Below are the code and all the weights of a small trained network. Each question names an input and a target symbol and asks about switching units off, where a switched-off unit gives its printed mean instead of its output.

import numpy as np


def w(rows, s, z=0):
    codes = np.array(rows[::2]) - 128.0
    scale = np.full(codes.shape[1], s)
    scale[-1] = z or s
    return codes * scale


def f(y):
    return y / 2 * (1 + np.tanh(0.7978845608 * (y + 0.044715 * y**3)))


def softmax(a):
    e = np.exp(a - a.max(-1, keepdims=True))
    return e / e.sum(-1, keepdims=True)


def log_softmax(a):
    a = a - a.max(-1, keepdims=True)
    return a - np.log(np.exp(a).sum(-1, keepdims=True))


def net(x, mask):
    ids = ['ΔΘΛγεζτ'.index(c) for c in x.split()]
    T = len(ids)
    res = E[ids] + P[:T]
    u = 0
    for l in range(2):
        r = res
        for j in range(2):
            rows = slice(2 * j, 2 * j + 2)
            q, k, v = (r @ M[l][rows].T for M in (Q, K, V))
            z = softmax(np.where(np.tri(T) > 0, q @ k.T / 2**0.5, -1e9)) @ v
            o = O[l][rows]
            res = res + np.where(mask[u + j], z, o[:, -1]) @ o[:, :-1]
        u += 2
        y = f(res @ A[l][:, :-1].T + A[l][:, -1])
        res = res + np.where(mask[u : u + 8], y, B[l][:, -1]) @ B[l][:, :-1]
        u += 8
    return log_softmax(res[-1] @ U[:, :-1].T + U[:, -1])


Q, K, V, O, A, B = {}, {}, {}, {}, {}, {}
E = w([
[161,163,72,231,98,212,133,21,143,125,82,184],'Δ',
[133,128,4,176,121,108,186,147,132,156,177,215],'Θ',
[111,143,34,199,103,157,96,224,107,159,126,62],'Λ',
[105,186,140,159,180,94,149,97,130,155,123,126],'γ',
[103,227,163,104,133,120,132,138,77,80,139,233],'ε',
[182,96,124,39,101,120,236,92,89,108,118,109],'ζ',
[173,120,134,133,37,87,62,68,148,174,205,137],'τ',
],0.017)
P = w([
[71,84,184,171,146,238,208,136,150,188,116,157],'0',
[70,116,166,170,126,191,180,128,154,118,172,154],'1',
[87,144,157,143,134,166,153,135,154,119,169,149],'2',
[128,164,133,143,131,137,151,138,148,125,122,156],'3',
[144,162,120,126,133,109,143,141,124,122,111,147],'4',
[166,170,105,108,140,89,137,147,107,138,91,138],'5',
[179,162,103,141,101,58,122,128,73,99,90,124],'6',
[189,197,91,100,123,49,108,128,46,128,75,104],'7',
[193,191,67,95,115,44,88,110,19,105,81,97],'8',
[200,159,71,84,125,1,92,115,8,94,52,91],'9',
],0.0097)
Q[0] = w([
[150,184,44,190,76,122,179,104,85,156,127,172],'0.h0',
[158,107,135,130,141,134,97,95,146,133,146,132],'0.h0',
[204,147,2,216,69,160,103,121,67,154,96,160],'0.h1',
[80,205,83,211,172,118,150,170,93,148,155,154],'0.h1',
],0.0093)
K[0] = w([
[195,158,121,101,140,32,68,130,53,93,84,73],'0.h0',
[127,133,149,176,120,141,101,140,137,118,147,157],'0.h0',
[187,166,107,114,122,2,105,125,66,115,121,100],'0.h1',
[148,164,160,60,160,30,74,90,72,109,92,140],'0.h1',
],0.0088)
V[0] = w([
[138,67,149,99,122,183,104,178,106,142,171,12],'0.h0',
[102,98,198,80,53,173,190,97,181,135,111,130],'0.h0',
[2,171,237,163,245,68,141,73,178,164,67,82],'0.h1',
[170,84,61,164,145,114,162,93,199,192,162,75],'0.h1',
],0.005)
O[0] = w([
[149,195,164,157,148,117,89,177,247,53,70,127,100],'0.h0',
[111,100,165,125,121,183,140,97,89,113,254,120,3],'0.h0',
[83,145,205,174,108,92,132,78,71,95,126,115,67],'0.h1',
[94,154,44,100,129,117,160,43,189,59,209,31,122],'0.h1',
],0.0078,0.0036)
A[0] = w([
[139,101,80,182,153,185,65,143,121,150,142,108,136],'0.n0',
[129,72,178,59,147,112,201,105,132,97,106,124,164],'0.n1',
[168,135,132,155,124,162,86,107,159,131,104,141,84],'0.n2',
[132,109,201,191,59,65,97,155,94,158,128,173,93],'0.n3',
[86,254,115,144,114,54,118,96,107,159,149,114,251],'0.n4',
[144,171,189,102,159,63,162,135,134,58,152,161,121],'0.n5',
[133,88,120,75,33,41,100,117,138,178,135,124,130],'0.n6',
[157,168,123,73,139,87,236,96,108,64,158,109,170],'0.n7',
],0.0068,0.0031)
B[0] = w([
[166,171,134,57,54,176,216,198,116,210,71,126,192],'0.n0',
[139,253,223,113,90,85,91,214,106,4,147,126,139],'0.n1',
[190,63,136,49,137,120,195,33,137,88,83,113,134],'0.n2',
[87,213,75,58,52,171,140,62,109,185,149,234,179],'0.n3',
[183,106,168,218,167,45,188,150,154,199,85,91,255],'0.n4',
[178,192,98,139,74,194,198,151,99,244,101,112,144],'0.n5',
[208,169,104,29,125,63,32,64,203,163,190,108,167],'0.n6',
[180,196,176,159,107,122,197,223,115,120,174,206,178],'0.n7',
],0.005,0.0084)
Q[1] = w([
[138,98,91,120,101,204,162,90,110,196,130,159],'1.h0',
[167,167,139,170,44,98,125,153,140,111,98,183],'1.h0',
[50,48,249,49,136,186,21,111,155,65,254,83],'1.h1',
[123,53,128,99,166,70,32,67,97,79,77,111],'1.h1',
],0.0063)
K[1] = w([
[151,105,106,81,188,31,143,101,134,132,140,168],'1.h0',
[169,180,106,136,108,105,105,169,90,97,68,132],'1.h0',
[33,48,192,166,149,254,155,107,194,115,146,128],'1.h1',
[82,146,107,215,194,222,151,140,92,134,91,137],'1.h1',
],0.006)
V[1] = w([
[171,146,182,186,118,205,80,46,187,72,179,227],'1.h0',
[121,124,117,148,167,200,126,23,138,95,85,137],'1.h0',
[114,106,59,212,141,71,60,27,173,254,118,74],'1.h1',
[65,107,38,189,186,81,205,175,101,136,44,156],'1.h1',
],0.0042)
O[1] = w([
[121,156,66,118,91,50,75,109,144,71,25,123,3],'1.h0',
[175,121,83,227,55,122,144,130,88,113,42,138,20],'1.h0',
[113,45,170,209,14,111,238,145,184,121,120,181,143],'1.h1',
[26,66,70,108,95,58,207,157,34,3,91,117,230],'1.h1',
],0.0055,0.0054)
A[1] = w([
[105,131,191,155,102,175,117,185,79,210,153,103,156],'1.n0',
[163,88,83,90,172,163,136,171,189,29,95,154,88],'1.n1',
[160,157,141,114,138,92,148,70,123,118,168,164,251],'1.n2',
[149,93,162,150,91,126,216,127,124,32,146,95,158],'1.n3',
[121,147,127,173,132,128,103,137,154,146,80,61,141],'1.n4',
[67,150,79,118,203,89,135,183,109,90,161,96,170],'1.n5',
[114,153,80,143,115,102,96,97,181,144,180,90,119],'1.n6',
[150,91,130,128,121,103,105,1,138,130,83,128,88],'1.n7',
],0.0071,0.002)
B[1] = w([
[74,202,79,135,89,100,54,173,224,33,117,120,253],'1.n0',
[197,128,139,25,69,151,173,200,156,53,52,131,171],'1.n1',
[146,129,167,185,137,113,128,72,176,139,120,131,247],'1.n2',
[210,38,177,164,254,212,41,160,166,92,149,74,213],'1.n3',
[181,187,186,173,97,104,120,108,199,93,112,117,190],'1.n4',
[123,95,67,182,127,100,54,118,65,70,127,62,251],'1.n5',
[126,92,195,91,59,164,171,145,148,63,125,215,187],'1.n6',
[35,123,195,69,73,141,130,103,112,194,75,36,166],'1.n7',
],0.0057,0.0065)
U = w([
[154,84,146,150,89,231,175,54,93,181,30,84,22],'Δ',
[132,54,17,177,165,135,178,92,136,151,168,197,87],'Θ',
[101,108,104,144,59,124,112,198,177,97,35,59,171],'Λ',
[77,86,199,254,167,32,139,91,108,145,97,78,252],'γ',
[25,173,164,120,47,100,172,151,37,193,73,162,19],'ε',
[203,150,156,138,179,157,94,114,105,147,139,92,112],'ζ',
[141,104,198,133,26,98,124,108,231,214,148,137,185],'τ',
],0.0048,0.0021)

Each question gives the input, a string of symbols that net reads in full, and the target symbol t.
The units are the heads (2 rows each of Q, K, V and O) and the neurons (one row each of A and B). Each row of codes is followed by its name. A weight is (code - 128) times the scale printed after its matrix; where a second scale follows, it is the last column's (O, A, B and U).
mask holds one flag per unit, layer by layer, with each layer's heads first. A switched-off unit (its flag False) gives its mean, the last column of its rows in O or B, instead of its output. The means were averaged over made-up inputs and are rounded, as every weight is.
A unit's drop is (log p(t) with every unit on - log p(t) with that unit switched off) / (log p(t) with every unit on - log p(t) with every unit switched off).
The circuit of an input: a set's keep is (log p(t) with only the set's units on - log p(t) with every unit switched off) / (log p(t) with every unit on - log p(t) with every unit switched off). Starting from the 12 units with the biggest drops (on a tie, the unit counted first), units are removed one at a time, each time the one whose removal leaves the highest keep (on an exact tie, the one counted first), for as long as the keep stays at least 0.8.
circuit, biggest first: the units of the circuit, biggest drop first
unit that matters most: the unit with the biggest drop
k most important neurons: the k neurons with the biggest drops, biggest first
k most important neurons of layer l: the k neurons of layer l with the biggest drops, biggest first
which heads matter: for each layer, one digit per head in row order, 1 if its drop is at least 0.15 and else 0, layers parted by /
input Λ Θ Λ Δ Λ γ, target γ: circuit, biggest first : [0.n4 0.h1]
input Δ ζ Δ Θ τ Λ, target τ: circuit, biggest first : [1.h1 0.n6]
input Θ Λ Λ Δ, target Λ: circuit, biggest first : [0.h0 1.h0]
input Θ Θ ζ Λ, target ζ: which heads matter : 10 / 01
input ζ ε Θ Λ ζ Λ Λ, target ζ: circuit, biggest first : [0.n1 1.h1]
input Λ ζ Λ γ, target ζ: which heads matter : 00 / 01
input Λ Λ ε Θ Λ γ τ ζ, target τ: which heads matter : 10 / 01
input ε γ γ Δ, target γ: which heads matter : 01 / 00
input γ Θ Θ Λ Δ Λ Λ Λ Θ, target Λ: circuit, biggest first : [0.h0]
input Λ ζ Θ γ ζ γ Θ, target ζ: circuit, biggest first : [0.n1 1.h1 0.n7]
input Λ Λ Θ Δ Θ τ γ Λ, target τ: circuit, biggest first : [0.n6 1.h1]
input τ γ Λ Λ, target γ: circuit, biggest first : [0.h1 1.n1]
input Λ Λ τ Θ Θ ε γ, target ε: circuit, biggest first : [0.h1 0.n3 1.n3]
input ζ Λ Λ Θ Θ γ Λ, target γ: circuit, biggest first : [0.h1 0.n4]
input Λ ζ Θ Λ Λ Λ Λ τ Δ, target τ: 2 most important neurons : [0.n6 1.n5]
input ε Λ γ τ ε γ, target τ: circuit, biggest first : [0.n6 1.h1]
input Λ ε Λ Λ, target ε: circuit, biggest first : [0.h1 0.n3]
input ε γ Θ Δ Λ γ Λ Λ ζ Δ, target ζ: circuit, biggest first : [1.h1 0.n1]
input Θ Λ τ τ Λ τ ζ, target τ: 2 most important neurons of layer 1 : [1.n5 1.n2]
input ζ τ τ ζ Θ ζ, target ζ: unit that matters most : 0.n1
input Λ Θ γ γ Λ Λ ε Λ Θ, target ε: which heads matter : 01 / 01
input τ Λ Θ, target τ: unit that matters most : 1.h1
input Λ τ Θ τ Δ ε, target τ: 2 most important neurons of layer 0 : [0.n6 0.n5]
input γ Λ ε γ Θ Λ Θ, target Λ: 2 most important neurons : [1.n1 0.n3]
input τ τ ε Δ Θ, target ε: 2 most important neurons of layer 1 : [1.n3 1.n5]
